Here is a tiny trained network, its code and every weight. The questions are about switching its units off for an input and a class, where a switched-off unit gives its printed mean instead of its output.

import numpy as np


def w(rows, s, z=0):
    codes = np.array(rows[::2]) - 128.0
    scale = np.full(codes.shape[1], s)
    scale[-1] = z or s
    return codes * scale


def norm(h):
    return h / np.sqrt((h * h).mean(-1, keepdims=True) + 1e-5)


def f(y):
    return np.maximum(y, 0)


def log_softmax(a):
    a = a - a.max(-1, keepdims=True)
    return a - np.log(np.exp(a).sum(-1, keepdims=True))


def net(x, mask):
    res = np.array(x, float).reshape(1, 4) / 4 @ E
    u = 0
    for l in range(2):
        y = f(norm(res) @ A[l][:, :-1].T + A[l][:, -1])
        res = res + np.where(mask[u : u + 10], y, B[l][:, -1]) @ B[l][:, :-1]
        u += 10
    return log_softmax(norm(res)[-1] @ U[:, :-1].T + U[:, -1])


A, B = {}, {}
E = w([
[147,132,120,90,172,12,142,185,104,133,80],'x0',
[124,128,119,127,132,123,127,111,118,124,123],'x1',
[73,143,65,225,122,76,75,206,151,134,128],'x2',
[109,127,89,100,41,181,144,162,1,149,114],'x3',
],0.0088)
A[0] = w([
[127,141,134,172,155,208,104,137,123,135,105,186],'L0N1',
[161,173,108,168,71,120,128,130,113,90,139,26],'L0N2',
[32,149,101,255,118,124,28,142,120,145,161,104],'L0N3',
[151,75,124,86,213,50,127,136,226,42,114,150],'L0N4',
[192,183,159,145,203,69,100,105,163,139,128,93],'L0N5',
[137,165,102,115,144,134,171,159,41,194,137,119],'L0N6',
[93,72,67,160,146,20,59,187,118,158,113,52],'L0N7',
[151,110,157,186,181,116,112,55,252,84,162,195],'L0N8',
[98,91,68,137,42,132,84,141,112,150,88,1],'L0N9',
[21,141,55,203,115,109,63,193,152,93,126,149],'L0N10',
],0.0078,0.0054)
B[0] = w([
[118,128,113,110,155,174,132,84,142,131,135,165],'L0N1',
[65,95,104,128,72,119,134,111,127,113,163,132],'L0N2',
[82,62,156,91,111,97,124,143,206,145,155,207],'L0N3',
[121,96,143,172,77,115,99,73,167,254,125,236],'L0N4',
[120,75,142,116,135,124,118,135,59,166,186,193],'L0N5',
[125,116,132,115,165,154,165,122,182,112,87,176],'L0N6',
[213,230,158,144,147,195,142,107,71,134,77,198],'L0N7',
[144,190,107,94,173,132,151,178,154,9,97,248],'L0N8',
[89,110,125,135,17,111,129,122,125,94,193,153],'L0N9',
[93,63,43,170,149,72,80,162,164,107,114,221],'L0N10',
],0.0097,0.012)
A[1] = w([
[101,183,74,185,134,72,118,220,97,84,75,43],'L1N1',
[85,87,109,96,36,214,162,120,71,161,126,52],'L1N2',
[52,135,55,123,42,130,110,209,78,104,114,74],'L1N3',
[133,113,134,163,85,48,113,167,109,199,189,104],'L1N4',
[149,139,116,72,114,59,181,193,96,103,80,76],'L1N5',
[84,56,175,82,121,84,191,179,71,119,86,1],'L1N6',
[171,207,93,202,106,16,94,191,53,125,98,37],'L1N7',
[95,86,167,74,71,59,95,100,125,175,254,133],'L1N8',
[146,209,154,123,166,118,137,129,209,109,160,117],'L1N9',
[172,173,131,100,137,48,175,199,67,173,48,150],'L1N10',
],0.0095,0.0061)
B[1] = w([
[151,171,190,32,157,191,200,67,91,115,127,219],'L1N1',
[73,190,62,116,159,95,112,212,163,202,76,234],'L1N2',
[198,125,207,142,106,187,122,44,95,69,217,218],'L1N3',
[114,135,128,123,117,128,140,115,52,206,72,208],'L1N4',
[187,68,216,136,64,81,159,97,140,29,86,179],'L1N5',
[152,120,144,175,104,54,128,189,160,60,88,162],'L1N6',
[172,249,114,162,184,164,96,152,71,145,220,211],'L1N7',
[141,60,147,170,128,122,151,83,57,231,75,201],'L1N8',
[118,128,123,115,75,153,145,129,26,118,147,235],'L1N9',
[88,52,123,111,81,103,134,131,201,36,142,253],'L1N10',
],0.011,0.0069)
U = w([
[226,211,204,57,142,213,189,63,35,29,215,240],'0',
[53,82,22,131,214,90,62,201,244,24,195,1],'1',
[212,41,218,69,174,48,187,28,46,234,84,185],'2',
[204,219,61,248,220,41,26,194,89,225,143,90],'3',
[29,195,40,29,129,214,176,195,117,235,64,91],'4',
[58,40,91,236,6,202,66,91,89,179,223,113],'5',
[137,47,159,51,16,47,213,201,174,64,14,78],'6',
],0.015,0.0036)

Each question gives the input, the list of numbers given to net, and the class t.
The units are the neurons (one row each of A and B). Each row of codes is followed by its name. A weight is (code - 128) times the scale printed after its matrix; where a second scale follows, it is the last column's (A, B and U).
mask holds one flag per neuron, layer by layer. A switched-off neuron (its flag False) gives its mean, the last column of its row in B, instead of its output. The means were averaged over made-up inputs and are rounded, as every weight is.
A unit's drop is (log p(t) with every unit on - log p(t) with that unit switched off) / (log p(t) with every unit on - log p(t) with every unit switched off).
The circuit of an input: a set's keep is (log p(t) with only the set's units on - log p(t) with every unit switched off) / (log p(t) with every unit on - log p(t) with every unit switched off). Starting from the 12 units with the biggest drops (on a tie, the unit counted first), units are removed one at a time, each time the one whose removal leaves the highest keep (on an exact tie, the one counted first), for as long as the keep stays at least 0.8.
units of the circuit, in order: the units of the circuit, biggest drop first
top k neurons: the k neurons with the biggest drops, biggest first
top k neurons in layer l: the k neurons of layer l with the biggest drops, biggest first
drop of u: that unit's drop, to one decimal
input [0,0,2,0], class 1: units of the circuit, in order	(L0N10)
input [-4,-1,-7,1], class 4: top 2 neurons in layer 0	(L0N8, L0N7)
input [4,1,1,-8], class 3: top 4 neurons	(L0N4, L0N3, L0N8, L1N1)
input [0,5,-4,5], class 4: top 2 neurons in layer 0	(L0N8, L0N10)
input [1,-4,1,-7], class 3: top 2 neurons	(L0N4, L1N10)
input [-1,-2,6,0], class 1: top 3 neurons in layer 0	(L0N10, L0N3, L0N4)
input [2,-5,0,-5], class 2: top 3 neurons	(L0N4, L0N5, L0N10)
input [-7,4,0,-5], class 0: top 2 neurons	(L0N10, L1N9)
input [-1,-5,0,-3], class 0: top 2 neurons	(L0N8, L1N9)
input [6,2,4,-1], class 3: top 2 neurons	(L0N8, L1N7)
input [5,-2,3,1], class 0: top 2 neurons in layer 1	(L1N1, L1N7)
input [0,5,-1,-6], class 0: top 2 neurons in layer 1	(L1N9, L1N2)
input [3,-1,3,-3], class 3: top 2 neurons	(L0N4, L0N7)
input [2,-4,1,5], class 0: units of the circuit, in order	(L1N3)
input [-7,-7,1,-5], class 1: top 3 neurons	(L0N8, L0N7, L1N1)
input [1,7,8,-8], class 3: top 2 neurons	(L1N10, L0N7)
input [4,-1,-5,1], class 6: top 2 neurons in layer 0	(L0N3, L0N4)
input [7,-4,0,0], class 2: top 2 neurons	(L0N8, L0N4)
input [5,-6,1,-1], class 3: top 2 neurons	(L0N7, L0N3)
input [-7,-2,-3,6], class 4: units of the circuit, in order	(L1N2)
input [4,1,2,-6], class 3: top 2 neurons	(L0N4, L0N8)
input [-4,1,8,0], class 1: top 4 neurons in layer 0	(L0N10, L0N3, L0N4, L0N5)
input [8,0,2,-7], class 3: top 2 neurons	(L0N4, L1N7)
input [1,-1,4,7], class 0: top 4 neurons	(L1N3, L0N4, L1N1, L0N5)
input [5,3,1,1], class 0: top 2 neurons in layer 0	(L0N7, L0N3)
input [1,2,7,-7], class 3: drop of L0N7	0.9
input [-1,-8,-5,4], class 4: drop of L0N8	0.9
